Facts:
niklom	Ξ	809; klubun	Ξ	809; kadrol	Ξ	55
deder	Ξ	55; bratrepul	Ξ	55; kerun	Ξ	809
broni	Ξ	55; stostus	Ξ	809; bodrek	Ξ	55
skinas	Ξ	809; vobre	Ξ	55; vuplu	Ξ	55
rarol	Ξ	809; suni	Ξ	809; tutrur	Ξ	55
kigre	Ξ	55; skidrin	Ξ	809; vival	Ξ	809
stelol	Ξ	55; kobor	Ξ	809; banogan	Ξ	55
zeporil	Ξ	809; stepul	Ξ	55; peflaklar	Ξ	55
vestepli	Ξ	809; plopase	Ξ	809; sepligul	Ξ	55
dranos	Ξ	809; razer	Ξ	809; ramom	Ξ	55
statrir	Ξ	809; skenek	Ξ	809; ragrol	Ξ	809
trokonek	Ξ	55; kazil	Ξ	809; flitra	Ξ	809
rebram	Ξ	55; klateklin	Ξ	809; peklibi	Ξ	809
klobur	Ξ	809; plugre	Ξ	55; feruror	Ξ	809
posta	Ξ	809; pazo	Ξ	809; rari	Ξ	55
fufak	Ξ	55; brisan	Ξ	809; miro	Ξ	55
bopal	Ξ	809; bifu	Ξ	55; stisek	Ξ	809
klufivu	Ξ	55; donabrir	Ξ	809; robrel	Ξ	55
rufiplu	Ξ	55; klabro	Ξ	55; zadre	Ξ	809
plarer	Ξ	55; bibrar	Ξ	55; drari	Ξ	809
fiskes	Ξ	809; numul	Ξ	55; fadruk	Ξ	55
nunovok	Ξ	809; zimon	Ξ	809; gume	Ξ	55
liklu	Ξ	809; gople	Ξ	55; ruflun	Ξ	809
fatran	Ξ	55; fadram	Ξ	809; skuplil	Ξ	55
trugrukik	Ξ	809; nime	Ξ	809; liskabra	Ξ	809
pafa	Ξ	809; vekle	Ξ	55; pliflipo	Ξ	809
brugol	Ξ	809; guplem	Ξ	55; skidrikla	Ξ	809
zabrolel	Ξ	809; fliklun	Ξ	809; garik	Ξ	55
lales	Ξ	55; fibri	Ξ	809; gritun	Ξ	55
guplin	Ξ	55; roni	Ξ	809; feskam	Ξ	809
brevun	Ξ	809; gafes	Ξ	55; gitram	Ξ	809
driga	Ξ	809; gagrepan	Ξ	55; trotron	Ξ	809
flebru	Ξ	809; kepok	Ξ	55; linas	Ξ	809
rute	Ξ	809; giken	Ξ	55; broples	Ξ	809
sonul	Ξ	809; feguk	Ξ	809; paskun	Ξ	55
ziran	Ξ	809; nemis	Ξ	809; fidrim	Ξ	55
grodum	Ξ	809; tiku	Ξ	809; ploklel	Ξ	809
tikuvol	Ξ	809; vifen	Ξ	809; niklom	σ	niren
niklom	σ	zadre; niklom	σ	kepok; niklom	σ	brugol
klubun	σ	vestepli; klubun	σ	katikin; kadrol	σ	latrul
deder	σ	klobur; deder	σ	rari; bratrepul	σ	ploklel
stostus	σ	triso; bodrek	σ	razer; bodrek	σ	fadruk
skinas	σ	famutri; skinas	σ	ploklel; skinas	σ	fatran
skinas	σ	rarol; todil	σ	famutri; todil	σ	gafes
vobre	σ	vekle; vobre	σ	pazo; vuplu	σ	feskam
vuplu	σ	miro; rarol	σ	famutri; rarol	σ	vafu
suni	σ	bopal; sovi	σ	stisek; tutrur	σ	bibrar
skidrin	σ	mabu; stelol	σ	liklu; kobor	σ	klimos
banogan	σ	famutri; banogan	σ	drari; zeporil	σ	vestepli
zeporil	σ	roni; zeporil	σ	klufivu; stepul	σ	famutri
vestepli	σ	guplin; vestepli	σ	triso; plopase	σ	famutri
stoplim	σ	famutri; stoplim	σ	guplin; basten	σ	mabu
basten	σ	pazo; trepak	σ	famutri; trepak	σ	feskam
trepak	σ	dranos; klimos	σ	fadruk; ramom	σ	bopal
ramom	σ	fome; trigrol	σ	trotron; trigrol	σ	pazo
statrir	σ	ploklel; skenek	σ	rute; triso	σ	ragrol
ragrol	σ	famutri; kazil	σ	klimos; flitra	σ	latrul
rebram	σ	plarer; klateklin	σ	ragrol; klateklin	σ	vutrom
peklibi	σ	famutri; plugre	σ	plopase; skinovol	σ	dranos
tedri	σ	klobur; feruror	σ	trokonek; pazo	σ	famutri
vebam	σ	famutri; rari	σ	klufivu; rari	σ	pazo
latrul	σ	famutri; latrul	σ	kigre; fufak	σ	zeporil
brisan	σ	kigre; flaflana	σ	vafu; nusan	σ	famutri
nusan	σ	kadrol; miro	σ	mabu; bopal	σ	famutri
mevem	σ	basten; bifu	σ	famutri; stisek	σ	pazo
flegrom	σ	dranos; tedra	σ	nemis; tedra	σ	dranos
mabu	σ	famutri; mabu	σ	pazo; klufivu	σ	roni
klufivu	σ	pazo; sono	σ	famutri; sono	σ	trokonek
donabrir	σ	flitra; donabrir	σ	skinas; rufiplu	σ	fiskes
rufiplu	σ	rarol; klabro	σ	skuplil; zadre	σ	stoplim
zadre	σ	feskam; zadre	σ	latrul; plarer	σ	fadruk
numul	σ	peklibi; fadruk	σ	pazo; nunovok	σ	stufu
nunovok	σ	robrel; zimon	σ	famutri; gume	σ	trugrukik
liklu	σ	famutri; gople	σ	stepul; ruflun	σ	peflaklar
ruflun	σ	pazo; lado	σ	garik; vilir	σ	niren
fome	σ	klimos; fome	σ	niren; fatran	σ	latrul
sedak	σ	plopase; fadram	σ	stelol; nime	σ	zabrolel
nime	σ	flamom; nime	σ	todil; liskabra	σ	todil
pafa	σ	roni; tadra	σ	sepligul; flamom	σ	fatran
vafu	σ	mabu; pliflipo	σ	statrir; pliflipo	σ	trokonek
pliflipo	σ	bratrepul; brugol	σ	feruror; guplem	σ	zimon
skidrikla	σ	liskabra; fliklun	σ	famutri; fliklun	σ	kigre
fliklun	σ	flaflana; lales	σ	brugul; fibri	σ	fufak
gritun	σ	vekle; brevun	σ	peflaklar; plazim	σ	skinas
gafes	σ	famutri; gitram	σ	plarer; driga	σ	tedra
driga	σ	zimon; gagrepan	σ	klabro; flebru	σ	famutri
flebru	σ	kerun; kepok	σ	famutri; linas	σ	fatran
rute	σ	nemis; kogran	σ	bratrepul; sasin	σ	rari
niren	σ	feskam; niren	σ	broples; bipes	σ	famutri
bipes	σ	vival; giken	σ	broples; sefis	σ	famutri
broples	σ	famutri; sonul	σ	ploklel; sonul	σ	klubun
sonul	σ	vafu; feguk	σ	nemis; feguk	σ	tutrur
paskun	σ	vuplu; paskun	σ	fliklun; ziran	σ	famutri
ziran	σ	gafes; fidrim	σ	trereser; grodum	σ	roni
tiku	σ	mabu; ploklel	σ	liklu; tikuvol	σ	fadruk
vutrom	σ	pafa; vifen	σ	zadre; vifen	σ	katikin

Known rows:
[ 40   0  37 -33  -8  23 -29  13   2 -10  -6 -16 -16   2  -8 -25   1  -8
  13  25  17 -18  12 -25  -4   7  11 -15   5 -39 -27  -2 -15  20 -39 -38
 -10]: klimos
[-49  29 -15 -59  14  20 -25 -15  84 -12 -11 -33  -3 -21 -42   3  28 -38
   0  16  46   5  18  23 -13  44 -55 -27  26 -25  24 -13 -31   2  -3 -39
  14]: fadruk
[-50  16 -15 -35   5  13  -8 -19  82  -8   2 -24 -11 -10 -36  -1  36 -51
  13  18  39  -8  10  19 -28  33 -74 -20  12 -14  50   6 -27   6  -5 -51
  10]: bodrek
[-44  18 -16 -39   9  16 -11 -17  78 -11   2 -28  -7 -11 -35   1  34 -45
  13  18  42  -6  12  19 -23  36 -72 -21  14 -14  47   2 -28   4  -3 -52
   5]: rebram
[ 45 -12  37   8   9  20  -5   9 -13 -21  -6 -15 -10  14 -17 -19   5   1
  -1  44  19  -7  15 -20  -2  -2  -3   5   8 -22 -16   9 -14   7 -18 -11
  14]: niren
[ 46 -33  51  16 -13  10  -7   1 -22 -22  32 -10 -19   9   4  -5   5   3
 -11  10  23  -9  -9  -7 -10 -26 -17 -15  13 -31   5 -17  -4   2 -24 -26
  12]: kogran
[  2   5 -20 -10  -9 -30  -8  11 -32  25 -14  10   2   0   8  10 -27  29
   0 -28 -48  -1  -4 -18  23 -14  69   0 -20   7 -33  -5  21   9  -5  36
 -25]: trotron
[ 17 -18  37   5 -13  17 -10  -8   0 -23  18  -7 -23  -8   1 -19  -5 -10
   9  19   9  -6  13 -32 -10 -10  13   9  10 -29   2  -8  -6  -2 -36 -18
   6]: mevem
[-40  19  -5  -8  24  23   3 -20  69 -19   2 -27   1  -1 -34   9  36 -34
  -9  30  48   1  18  32 -16  29 -79   1  18   1  47   4 -26 -14  21 -22
  33]: giken
[-45  18  -2  -9  14  28  -2 -20  77 -18   9 -20   3  -7 -26   9  29 -39
 -13  22  44   8  14  38 -14  28 -75   5  24   5  49  -1 -22 -18  20 -25
  28]: gople
[  1  -4 -19   0   6 -44   3  10 -29  21 -24  29  -4  -6  35 -10 -12  13
   2 -40 -55 -11 -20 -28   0 -11  50  10 -36  24  -4  -9  24  22  -1  27
 -23]: grodum
[ 33 -20  44  14  -2  21  -5  12  -2 -31   5   3  -5   3  13 -28  -6 -13
 -10  24  20  -7   5 -14  -9  -4  -2  17  10 -22  -7  -3  -1   5 -18 -13
  14]: stoplim
[-57  16 -19 -11  22  13   3 -32  70 -29   9 -31   3 -22 -38   9  26 -37
  -7  27  46  16  17  20 -16  31 -59  -4  34 -18  40  -7 -27 -17  11 -17
  36]: miro
[-48  13 -21  -3  30   6  10 -34  58 -31   6 -31   1 -13 -46   3  34 -36
   1  38  45  13  15  19 -22  28 -73   0  28 -10  45   4 -29 -15  16 -19
  40]: vuplu
[ 11   2 -35  19 -23 -32  18  13 -46  16 -12  30  -7  16  13  -1 -35  33
   3 -31 -17  -5 -15  -2  15 -26  37  17 -30  17 -29  21  19 -12   6  23
 -35]: linas
[ 43 -30  37  26 -11  24  15   0 -10 -16  12  -2 -19   4  -7 -20   9 -10
   3  42   8  -6  12 -28 -20  -5  -8  16  -3 -13  13  20 -12 -10 -20 -10
  17]: trepak
[-25  16   3 -23  37  22 -17 -15  57 -17   8 -36   4  -2 -35  29  46 -10
 -37  14  56  17   1  51 -10  20 -81 -38  43 -16  29 -35 -28  -7  23 -24
  46]: trokonek
[ 38  -4  42   1  11  36  -7  -2 -31 -13  13 -14  -6   2  18 -18  10   4
  21   9  15   6   9 -15  -3  -7   3 -12  27 -21 -15 -20 -10  12 -19 -41
  13]: brugul
[ 30 -14 -20   0 -26 -13  25   8 -58  46   0  33  14 -12  17  12 -12  30
  19 -13 -59  18 -14 -21  -2  -1  44 -17 -22  28 -20  17  17   7  14  33
 -23]: rute
[ 25 -22 -23   7 -30 -20  34   6 -57  44   6  38   6 -11  18   7 -11  22
  27 -11 -63  11 -20 -29 -10  -3  39 -13 -31  34  -4  28  19   5   6  25
 -28]: feguk

Rows:
No name comes twice in this set of rows, the named rows included.
[ 12  -7 -30  25 -29 -37  16  11 -43  14  -3  30  -5  18  13   0 -36  26
   1 -30 -19 -11 -17  -5  14 -30  34  15 -33  14 -20  18  26  -9   6  30
 -34]  donabrir
[ 16  -9 -30  23  -5 -42  15  18 -50   6 -19  21   8  18   2  -3 -26  25
  -1  -5 -28  -4 -14 -14  16 -15  39  13 -30  16 -34  24  22   5  15  42
 -21]  zadre
[  8   2 -14  17 -19 -18   4  19 -35  32 -10  25   4  19  18   5 -29  28
   3 -25 -40 -10  -7  -2  23 -20  46  17 -34  30 -19  14  22  -3   5  32
 -34]  skidrikla
[-57  24 -22 -17  32  12   3 -44  71  -8  -2 -25 -29 -23 -25   2  47 -34
   2   5  31   2  17  12 -33  14 -66   1  22   6  73 -15 -33 -17   7 -35
  36]  deder
[  4   1 -17  -4   6 -36   1  15 -33  21 -25  33   0  -9  39 -10 -12  17
   0 -43 -52  -7 -16 -25   3  -8  51   6 -32  22 -14 -14  23  22   4  32
 -15]  pafa
[ 25 -18  40   6 -12  18 -13  -2  -6 -38  23  -9  -5 -12   2 -16 -17  -5
  -6  16  25   5   6 -16   2  -4  16   0  29 -42 -18 -19  -2  -3 -31 -12
  14]  vafu
[ 11 -13 -20  23 -29 -33   4  18 -39  12   3  25   2  15  13   7 -43  30
 -13 -28 -23  -8 -20   3  22 -28  39   9 -28   9 -22  10  24 -10   3  37
 -31]  skinas
[-53   8  -9   0  10  17  10 -30  67 -24  22 -21   2 -14 -25   5  23 -42
   0  13  50   9   7  31 -21  24 -75  -2  31  -7  50  -3 -15 -17  12 -30
  27]  rufiplu
[ 35 -14  54   1   3  27 -10  18  -1 -28   4   4   6  -8  29 -26  -3 -12
 -10  16  16  -3  -3 -13  -9   7   0  10  16 -24 -15 -17  -2  15 -16 -18
  16]  triso
[  4 -32 -16  32 -25 -62  14  11 -43   6  14  25   9  11  12   4 -31   8
  -3 -25 -33 -13 -36 -14   8 -25  36   1 -30   3 -11   8  38   9   0  39
 -28]  sonul
[-51  23 -11 -26  42  13  -1 -23  72 -25  -9 -15   0 -31  -4 -10  44 -45
  -9   1  39  13   3  20 -32  39 -72  -6  27  -8  52 -29 -21   5  15 -33
  40]  fufak
[  2  -9 -10  16  -9 -34  10  21 -28  23 -18  31   8   5  33  -9 -20  10
  -4 -29 -52 -13 -20 -16   7 -13  44  17 -44  26  -7   9  28  16   3  37
 -25]  klateklin

The same nodes again, as new rows of numbers:
Known rows:
[  8  -8   1  -2  -5  47   9  18   1  -6 -15   7 -10  10  -5  -5 -10   2
   0  13   6 -18  12  -3   6   5   9]: feskam
[ -2  13   1  -6 -15  12  -8 -11   0  -1  35  10  25 -16  -6   2 -15   2
  10   4   0  -1  -7 -17  -3   9 -33]: trereser
[ 14  -2  -5  -3 -14   3   3  -6  -2  -6  22  -2  24 -16 -13   0  -5   1
   4  12  -2   3 -13 -24   1   7 -31]: latrul
[ -5   0  -2   3  -4  35   7  19   4 -17 -17  26  -8   3   3   8 -11   6
   2  13  17  -5   4  11   1   1   6]: roni
[ 15   1   7  -3 -12  12  -2 -19   0  -5  26   8  24 -42   0   4 -18  12
  11   0   5  38   1 -15  -4   6 -35]: stufu
[-10 -21  -4  -2   3  20   8   5   4  -5 -12   3 -10  10  -6   4  -5  10
  -6  -6  18 -14  -1 -10   8  -1  15]: ziran
[ -7   9  -1   1   2 -78  11  -2   2   9  -7   1  -8  -8   3  15   2   0
   5  -5 -10  -1   3 -12   7  -3 -23]: rufiplu
[  0 -12  -3  -5  -1  28   6  10   4  -2  -9   4  -3  16   8  -3  -9  11
  -1   1  12 -14   9  -2   9   2  15]: brugol
[ -4 -10  -2  -3  -3  34   7   8   3 -10 -13   4 -11   7  -3   2  -8   6
   0   4  12 -13   6  -7   3   2  18]: kerun
[ -8  10   2   5   9 -70  -6  -8   4  13  -6   9 -10  -7  -5  10   2  -1
   9  -2 -11   8  10   4   3   7 -25]: rebram
[  8   3 -10   0 -13  12  -1  -3  -2 -13  21  11  27 -15  -2  12  -5   5
  10   8   1   7 -12 -10   2   5 -38]: triso
[ -8  -1   2  -1  15  40   1   2   3  -8 -19   4 -10  -1   1  -1 -14  11
 -20  -7  15 -38  11  -8   4   4  -3]: rute
[  1 -15  -2  -3  -3  39   7   9   3  -4 -11   3 -10  15  -4  -3  -7   6
   2   4  10 -11   8  -4   8   2  15]: broples
[ -8  25   4   2  16 -47   1 -10   0   1 -12   2 -12 -18   6  14  -4  -1
  -3  -8 -13 -19  17 -11   3   0 -38]: tutrur
[  8  -2  -8  -1 -10  -6  -1 -10   0  -6  26  -2  23 -22 -17   3  -4   4
   4  10   4   2 -15 -28  -4   5 -27]: flamom
[-18  21   4  -1   1 -63   1  -4   3  14   6  15  -8  -6   3  16  -8   1
  12 -12 -13  -6  10 -11   2  -3 -26]: fidrim
[  2   3  -3  -4   2  19  -6 -17  -3 -11  18  -7  23 -19  -6   4  -7   5
 -10  -4   1 -12  -7 -21   6  10 -47]: tedra
[ -9  17  -3   6   2 -60   6   4   1  -1 -10  23  -8  -7  10  26   0   1
  14  -2 -11   5   6   5   4  -4 -34]: fufak
[  7  -3  -5  -5  -2  14  11  13   5  -9 -13   2  -4   7  15  -5 -11  10
  -6  12  16 -18   5  -2   3   2  22]: ploklel
[ -3 -13  -5  -6   3   2   8   3   7  -1 -10   2   0  17  20  -2 -10  17
 -10  -9  21 -19   2  -3  10   0  18]: pliflipo

Rows:
No name comes twice in this set of rows, the named rows included.
[  5  23  -3  -3  -5 -60   8  -6   2  -2  -3  -6  -8  -1  20  11   0  -5
  14   9 -19   3  14  -1   4  -1 -12]  trokonek
[ -6 -21  -2  -2   3  25   3   5   4  -2 -11   3  -8  14  -7   1  -7   9
  -2  -4  14 -11   4  -5   8   2  15]  suni
[ -6   5   3   1   1 -68  12   3   0  13  -9   4  -9  -2  -3  12   1  -2
   7  -7 -15   2   6 -12  11  -1 -30]  paskun
[ -1 -12  -5   1   2  15  11  19   4  -3 -16  18  -2  11   8   1  -9  13
  -4   2  16 -20   2  -2   8  -1   6]  klubun
[ 17   4  -8  -2 -16  13   3   1  -2  -9  21   7  28 -12  -1   4  -6   3
   7  16  -4   5  -9 -11   2   8 -35]  katikin
[  0  -8  -5  -5  -2  16   9   8   5 -10 -13   0  -7  10  10  -3  -8   8
  -5   5  17 -15   5  -5   4   1  19]  liklu
[-10  11   0   1   9 -55   6 -10   0   2  -9  -5 -13  -8   2  21   2  -1
   5 -10 -14  -4  11 -12   7  -2 -29]  guplem
[  2 -10  -4  -4  -3   6  -2 -13  -3  -4  18  -5  25 -11  -9   5  -3   6
  -2  -7   0  -2 -11 -21  10   8 -42]  trepak
[ -5 -25  -4  -3   4  20   7   9   4   5 -14   6  -4  20   3  -2  -7  13
  -4 -11  11 -17   5  -7  14   1   8]  niklom
[  1 -12  -2  -2  -1  14  12  12   5  -5 -14   5  -8   8  -2  -3  -8   8
  -7   6  17 -16   1  -9   4   3  17]  rarol
[  8  -8  -4  -3  -9   8 -10 -14  -1   0  26  -1  26  -7 -13  -3  -1   3
   7   2  -2   9  -6 -10   6  13 -34]  fome
[  3  16  12   1   0 -53   6 -13   3   8  -2  14 -12 -36  11  17 -11   6
  19  -5 -12  34  22  -6  -3  -2 -23]  robrel
[ -1 -16  -6   0   4   7  10  12   6   1 -11   9  -7   4  -8  -2  -8  12
  -8   1  18 -22   0 -16   2  -1  18]  linas

